Here is a tiny trained network, its code and every weight. The questions are about switching its units off for an input and a target symbol, where a switched-off unit gives its printed mean instead of its output.

import numpy as np


def w(rows, s, z=0):
    codes = np.array(rows[::2]) - 128.0
    scale = np.full(codes.shape[1], s)
    scale[-1] = z or s
    return codes * scale


def f(y):
    return y / 2 * (1 + np.tanh(0.7978845608 * (y + 0.044715 * y**3)))


def softmax(a):
    e = np.exp(a - a.max(-1, keepdims=True))
    return e / e.sum(-1, keepdims=True)


def log_softmax(a):
    a = a - a.max(-1, keepdims=True)
    return a - np.log(np.exp(a).sum(-1, keepdims=True))


def net(x, mask):
    ids = ['αγδζθλμξπστψ'.index(c) for c in x.split()]
    T = len(ids)
    res = E[ids] + P[:T]
    r = res
    for j in range(3):
        rows = slice(3 * j, 3 * j + 3)
        q, k, v = (r @ M[0][rows].T for M in (Q, K, V))
        z = softmax(np.where(np.tri(T) > 0, q @ k.T / 3**0.5, -1e9)) @ v
        o = O[0][rows]
        res = res + np.where(mask[j], z, o[:, -1]) @ o[:, :-1]
    y = f(res @ A[0][:, :-1].T + A[0][:, -1])
    res = res + np.where(mask[3:11], y, B[0][:, -1]) @ B[0][:, :-1]
    return log_softmax(res[-1] @ U[:, :-1].T + U[:, -1])


Q, K, V, O, A, B = {}, {}, {}, {}, {}, {}
E = w([
[113,190,177,93,53,169,248,99],'α',
[89,64,148,184,145,208,122,164],'γ',
[168,125,96,224,110,159,98,140],'δ',
[214,54,56,83,81,161,214,78],'ζ',
[138,101,69,53,162,27,147,151],'θ',
[108,107,20,153,55,167,198,237],'λ',
[234,123,144,138,137,195,169,174],'μ',
[90,200,115,245,116,138,184,178],'ξ',
[117,181,82,141,198,190,116,72],'π',
[197,225,32,160,140,170,160,110],'σ',
[35,114,130,96,156,218,162,172],'τ',
[120,52,158,104,20,198,97,110],'ψ',
],0.017)
P = w([
[90,121,29,249,180,154,126,95],'0',
[104,146,47,227,146,152,99,78],'1',
[128,130,23,183,124,168,112,75],'2',
[121,126,10,159,96,175,111,68],'3',
[126,117,13,142,72,180,122,66],'4',
[129,114,5,135,47,177,127,61],'5',
[123,117,1,127,37,179,129,59],'6',
],0.0052)
Q[0] = w([
[135,146,150,114,154,97,134,129],'H0',
[132,129,130,120,107,157,120,140],'H0',
[121,124,150,137,124,138,95,156],'H0',
[136,110,4,157,135,164,140,115],'H1',
[128,148,94,137,131,144,152,105],'H1',
[111,132,109,126,151,127,171,149],'H1',
[113,108,162,142,133,103,65,145],'H2',
[140,99,120,152,101,151,134,140],'H2',
[104,119,126,120,121,165,143,129],'H2',
],0.026)
K[0] = w([
[120,162,129,167,151,190,154,149],'H0',
[126,132,113,101,145,71,127,159],'H0',
[127,131,112,124,164,112,90,167],'H0',
[148,109,150,17,18,95,136,52],'H1',
[130,150,142,94,101,113,131,61],'H1',
[125,130,120,115,76,218,178,93],'H1',
[115,120,118,193,127,254,150,128],'H2',
[154,111,150,120,39,119,142,89],'H2',
[93,112,131,51,104,112,130,83],'H2',
],0.014)
V[0] = w([
[115,62,151,84,168,42,101,113],'H0',
[139,98,118,47,139,56,188,167],'H0',
[158,170,101,139,185,114,58,219],'H0',
[16,163,193,159,48,70,191,130],'H1',
[103,191,132,76,189,123,251,136],'H1',
[109,1,127,158,101,31,165,47],'H1',
[118,37,149,59,167,57,172,152],'H2',
[62,145,136,80,188,100,49,227],'H2',
[187,152,30,238,161,98,153,178],'H2',
],0.0063)
O[0] = w([
[190,118,86,203,96,129,104,144,6],'H0',
[207,124,128,163,66,82,108,154,81],'H0',
[186,120,166,199,93,163,227,40,78],'H0',
[78,118,125,111,1,111,58,88,67],'H1',
[100,117,103,108,98,49,238,29,135],'H1',
[74,131,84,80,181,64,61,163,162],'H1',
[73,87,167,97,233,152,199,71,71],'H2',
[133,182,178,106,139,243,170,167,1],'H2',
[167,45,146,162,150,120,156,193,234],'H2',
],0.0071,0.0049)
A[0] = w([
[82,50,223,76,181,197,166,84,117],'N0',
[254,80,158,82,114,167,138,98,166],'N1',
[48,179,219,115,191,151,159,90,1],'N2',
[60,185,233,180,128,160,211,153,153],'N3',
[97,109,121,18,126,140,141,155,86],'N4',
[83,235,161,131,107,114,84,168,164],'N5',
[181,55,243,171,107,179,130,121,196],'N6',
[48,115,136,131,173,135,78,65,83],'N7',
],0.0093,0.0042)
B[0] = w([
[149,120,216,29,79,141,75,131,236],'N0',
[84,249,159,113,121,107,29,178,198],'N1',
[194,137,168,138,132,92,254,123,167],'N2',
[62,232,29,121,185,144,157,210,213],'N3',
[178,155,59,235,141,133,81,118,254],'N4',
[176,103,199,132,133,195,94,157,207],'N5',
[66,83,244,173,137,104,191,87,187],'N6',
[207,131,149,97,69,59,159,139,228],'N7',
],0.0093,0.0047)
U = w([
[129,152,116,82,100,123,146,144,64],'α',
[135,85,136,196,133,133,124,79,155],'γ',
[236,178,119,184,96,89,144,130,2],'δ',
[141,136,120,108,117,140,70,144,166],'ζ',
[120,110,105,114,171,44,115,139,165],'θ',
[176,86,111,137,81,126,173,167,55],'λ',
[135,162,166,145,128,74,121,126,119],'μ',
[93,154,100,154,130,110,128,136,21],'ξ',
[215,106,156,104,122,105,154,102,167],'π',
[126,133,93,152,175,198,126,11,167],'σ',
[67,80,135,102,141,146,130,101,180],'τ',
[90,155,116,122,84,86,113,75,209],'ψ',
],0.011,0.0056)

Each question gives the input, a string of symbols that net reads in full, and the target symbol t.
The units are the heads (3 rows each of Q, K, V and O) and the neurons (one row each of A and B). Each row of codes is followed by its name. A weight is (code - 128) times the scale printed after its matrix; where a second scale follows, it is the last column's (O, A, B and U).
mask holds one flag per unit, heads first, then neurons. A switched-off unit (its flag False) gives its mean, the last column of its rows in O or B, instead of its output. The means were averaged over made-up inputs and are rounded, as every weight is.
A unit's drop is (log p(t) with every unit on - log p(t) with that unit switched off) / (log p(t) with every unit on - log p(t) with every unit switched off).
The circuit of an input: a set's keep is (log p(t) with only the set's units on - log p(t) with every unit switched off) / (log p(t) with every unit on - log p(t) with every unit switched off). Starting from all 11 units, units are removed one at a time, each time the one whose removal leaves the highest keep (on an exact tie, the one counted first), for as long as the keep stays at least 0.8.
circuit, biggest first: the units of the circuit, biggest drop first
most important unit: the unit with the biggest drop
k most important neurons: the k neurons with the biggest drops, biggest first
heads that matter: for each layer, one digit per head in row order, 1 if its drop is at least 0.15 and else 0, layers parted by /
drop when u is switched off: that unit's drop, to one decimal
input μ π γ θ λ ζ α, target α: circuit, biggest first -> [H2; N3]
input ψ ξ τ γ σ, target ζ: circuit, biggest first -> [H1; H0]
input τ ξ θ α ξ, target ξ: 3 most important neurons -> [N3; N0; N7]
input μ λ δ π δ, target γ: most important unit -> N6
input θ π μ τ ζ π, target π: circuit, biggest first -> [H2; N2; N0]
input μ ξ μ ξ ψ π, target ζ: circuit, biggest first -> [H1; H2]
input δ θ θ, target π: circuit, biggest first -> [H2; H0; N0; N2]
input π π μ γ ζ ξ, target θ: heads that matter -> 011
input π θ λ σ λ θ, target π: circuit, biggest first -> [H2; H0; N0; N3]
input θ ψ π γ σ γ, target γ: heads that matter -> 100
input ζ π π ζ μ, target θ: circuit, biggest first -> [H2; H1]
input θ ζ τ ξ, target ξ: heads that matter -> 101
input θ μ μ θ ξ γ μ, target μ: heads that matter -> 101
input γ μ δ θ α ζ σ, target σ: most important unit -> H2
input τ σ α α τ λ, target ψ: heads that matter -> 011
input σ π γ, target τ: circuit, biggest first -> [N6; H0; N0; N4]
input γ θ α, target α: circuit, biggest first -> [H2; N3; N0]
input μ μ λ θ σ, target σ: 3 most important neurons -> [N7; N0; N2]
input θ θ θ α π ξ θ, target ψ: heads that matter -> 010
input ψ π τ, target ζ: heads that matter -> 010
input δ γ τ, target α: circuit, biggest first -> [N3; N0; H2; N2]
input δ μ δ γ τ λ μ, target μ: heads that matter -> 010
input θ π δ, target δ: most important unit -> H0
input ξ γ α δ, target ψ: drop when H2 is switched off -> 0.2
input λ ψ ψ ψ μ ζ τ, target θ: drop when N7 is switched off -> 0.1
input σ γ τ ψ τ τ τ, target ζ: drop when H1 is switched off -> 0.7
input λ θ ζ, target ζ: drop when N0 is switched off -> 0.2
input ψ δ σ π θ σ π, target π: most important neuron -> [N7]
